Here is a tiny trained network, its code and every weight. The questions are about switching its units off for an input and a target symbol, where a switched-off unit gives its printed mean instead of its output.

import numpy as np


def w(rows, s, z=0):
    codes = np.array(rows[::2]) - 128.0
    scale = np.full(codes.shape[1], s)
    scale[-1] = z or s
    return codes * scale


def norm(h):
    return h / np.sqrt((h * h).mean(-1, keepdims=True) + 1e-5)


def f(y):
    return np.maximum(y, 0)


def softmax(a):
    e = np.exp(a - a.max(-1, keepdims=True))
    return e / e.sum(-1, keepdims=True)


def log_softmax(a):
    a = a - a.max(-1, keepdims=True)
    return a - np.log(np.exp(a).sum(-1, keepdims=True))


def net(x, mask):
    ids = ['ΔΘΛΞαγεζημστφω'.index(c) for c in x.split()]
    T = len(ids)
    res = E[ids] + P[:T]
    r = norm(res)
    for j in range(2):
        rows = slice(2 * j, 2 * j + 2)
        q, k, v = (r @ M[0][rows].T for M in (Q, K, V))
        z = softmax(np.where(np.tri(T) > 0, q @ k.T / 2**0.5, -1e9)) @ v
        o = O[0][rows]
        res = res + np.where(mask[j], z, o[:, -1]) @ o[:, :-1]
    y = f(norm(res) @ A[0][:, :-1].T + A[0][:, -1])
    res = res + np.where(mask[2:18], y, B[0][:, -1]) @ B[0][:, :-1]
    return log_softmax(norm(res)[-1] @ U[:, :-1].T + U[:, -1])


Q, K, V, O, A, B = {}, {}, {}, {}, {}, {}
E = w([
[101,223,145],'Δ',
[226,155,120],'Θ',
[81,114,27],'Λ',
[121,129,202],'Ξ',
[98,234,254],'α',
[221,17,118],'γ',
[88,35,225],'ε',
[121,129,195],'ζ',
[240,224,164],'η',
[121,129,199],'μ',
[132,151,104],'σ',
[109,161,83],'τ',
[121,130,198],'φ',
[108,23,140],'ω',
],0.019)
P = w([
[2,57,114],'0',
[175,127,92],'1',
[167,118,91],'2',
[164,118,98],'3',
[157,114,94],'4',
[149,118,102],'5',
[143,116,101],'6',
],0.0056)
Q[0] = w([
[213,89,12],'h0',
[91,3,173],'h0',
[137,87,41],'h1',
[121,212,101],'h1',
],0.023)
K[0] = w([
[252,97,90],'h0',
[93,31,129],'h0',
[191,116,73],'h1',
[159,182,134],'h1',
],0.028)
V[0] = w([
[135,21,78],'h0',
[171,99,191],'h0',
[6,134,80],'h1',
[111,131,121],'h1',
],0.014)
O[0] = w([
[149,7,145,165],'h0',
[175,126,199,246],'h0',
[51,149,139,3],'h1',
[126,125,128,108],'h1',
],0.014,0.0028)
A[0] = w([
[107,137,194,146],'n0',
[115,96,130,111],'n1',
[129,121,154,149],'n2',
[124,125,36,202],'n3',
[176,111,82,4],'n4',
[66,127,147,48],'n5',
[88,85,4,180],'n6',
[125,66,139,157],'n7',
[145,150,168,37],'n8',
[117,156,61,29],'n9',
[199,131,119,167],'n10',
[101,102,109,109],'n11',
[70,138,182,137],'n12',
[180,101,175,117],'n13',
[157,139,130,64],'n14',
[145,133,8,213],'n15',
],0.019,0.004)
B[0] = w([
[191,69,165,211],'n0',
[105,126,136,170],'n1',
[140,118,97,175],'n2',
[72,173,42,175],'n3',
[136,70,162,155],'n4',
[188,133,82,150],'n5',
[177,189,3,199],'n6',
[97,177,137,234],'n7',
[145,137,77,170],'n8',
[128,57,117,152],'n9',
[189,131,90,217],'n10',
[134,142,84,153],'n11',
[107,116,212,196],'n12',
[79,153,80,255],'n13',
[134,131,96,147],'n14',
[38,203,58,195],'n15',
],0.031,0.0077)
U = w([
[9,204,154,52],'Δ',
[185,126,83,40],'Θ',
[93,136,109,124],'Λ',
[117,111,137,172],'Ξ',
[105,219,189,135],'α',
[170,50,76,66],'γ',
[6,93,170,175],'ε',
[119,109,139,172],'ζ',
[194,188,115,42],'η',
[117,106,142,179],'μ',
[93,139,117,112],'σ',
[93,145,116,104],'τ',
[128,103,141,253],'φ',
[27,44,78,98],'ω',
],0.019,0.0056)

Each question gives the input, a string of symbols that net reads in full, and the target symbol t.
The units are the heads (2 rows each of Q, K, V and O) and the neurons (one row each of A and B). Each row of codes is followed by its name. A weight is (code - 128) times the scale printed after its matrix; where a second scale follows, it is the last column's (O, A, B and U).
mask holds one flag per unit, heads first, then neurons. A switched-off unit (its flag False) gives its mean, the last column of its rows in O or B, instead of its output. The means were averaged over made-up inputs and are rounded, as every weight is.
A unit's drop is (log p(t) with every unit on - log p(t) with that unit switched off) / (log p(t) with every unit on - log p(t) with every unit switched off).
The circuit of an input: a set's keep is (log p(t) with only the set's units on - log p(t) with every unit switched off) / (log p(t) with every unit on - log p(t) with every unit switched off). Starting from the 12 units with the biggest drops (on a tie, the unit counted first), units are removed one at a time, each time the one whose removal leaves the highest keep (on an exact tie, the one counted first), for as long as the keep stays at least 0.8.
circuit, biggest first: the units of the circuit, biggest drop first
top k neurons: the k neurons with the biggest drops, biggest first
which heads matter: for each layer, one digit per head in row order, 1 if its drop is at least 0.15 and else 0, layers parted by /
drop of u: that unit's drop, to one decimal
input ω η Δ Λ μ, target ω: which heads matter -> 10
input ω ε Λ ζ τ φ, target ω: circuit, biggest first -> [h0; n6]
input α μ φ, target α: which heads matter -> 10
input α α ε ζ Ξ Ξ, target α: top 2 neurons -> [n10; n6]
input ε ζ ε ζ, target ε: top 3 neurons -> [n6; n13; n7]
input η Λ τ μ α μ, target η: which heads matter -> 11
input ζ ω ω Θ ζ Ξ ε, target ε: which heads matter -> 00
input ω α φ α ζ, target ω: top 3 neurons -> [n13; n6; n15]
input ε ω Ξ, target ε: which heads matter -> 11
input Δ ω ω Ξ Δ σ μ, target Δ: top 2 neurons -> [n6; n10]
input ω φ σ ζ, target ω: top 4 neurons -> [n13; n6; n7; n15]
input ω τ σ Ξ α μ, target ω: top 4 neurons -> [n13; n6; n15; n7]
input η α ω μ η φ, target η: top 2 neurons -> [n9; n4]
input ε φ μ, target ε: top 2 neurons -> [n13; n6]
input α Λ Δ, target Δ: top neuron -> [n6]
input ε τ Λ Λ ζ, target ε: top neuron -> [n13]
input ε φ γ φ Θ α μ, target ε: top 3 neurons -> [n6; n13; n7]
input τ ω ω, target ω: drop of n5 -> 0.1
input Δ μ Ξ, target Δ: drop of h0 -> 2.7
input α ω τ ζ, target α: drop of h0 -> 1.1
input ω Λ α, target α: drop of n13 -> 0.0
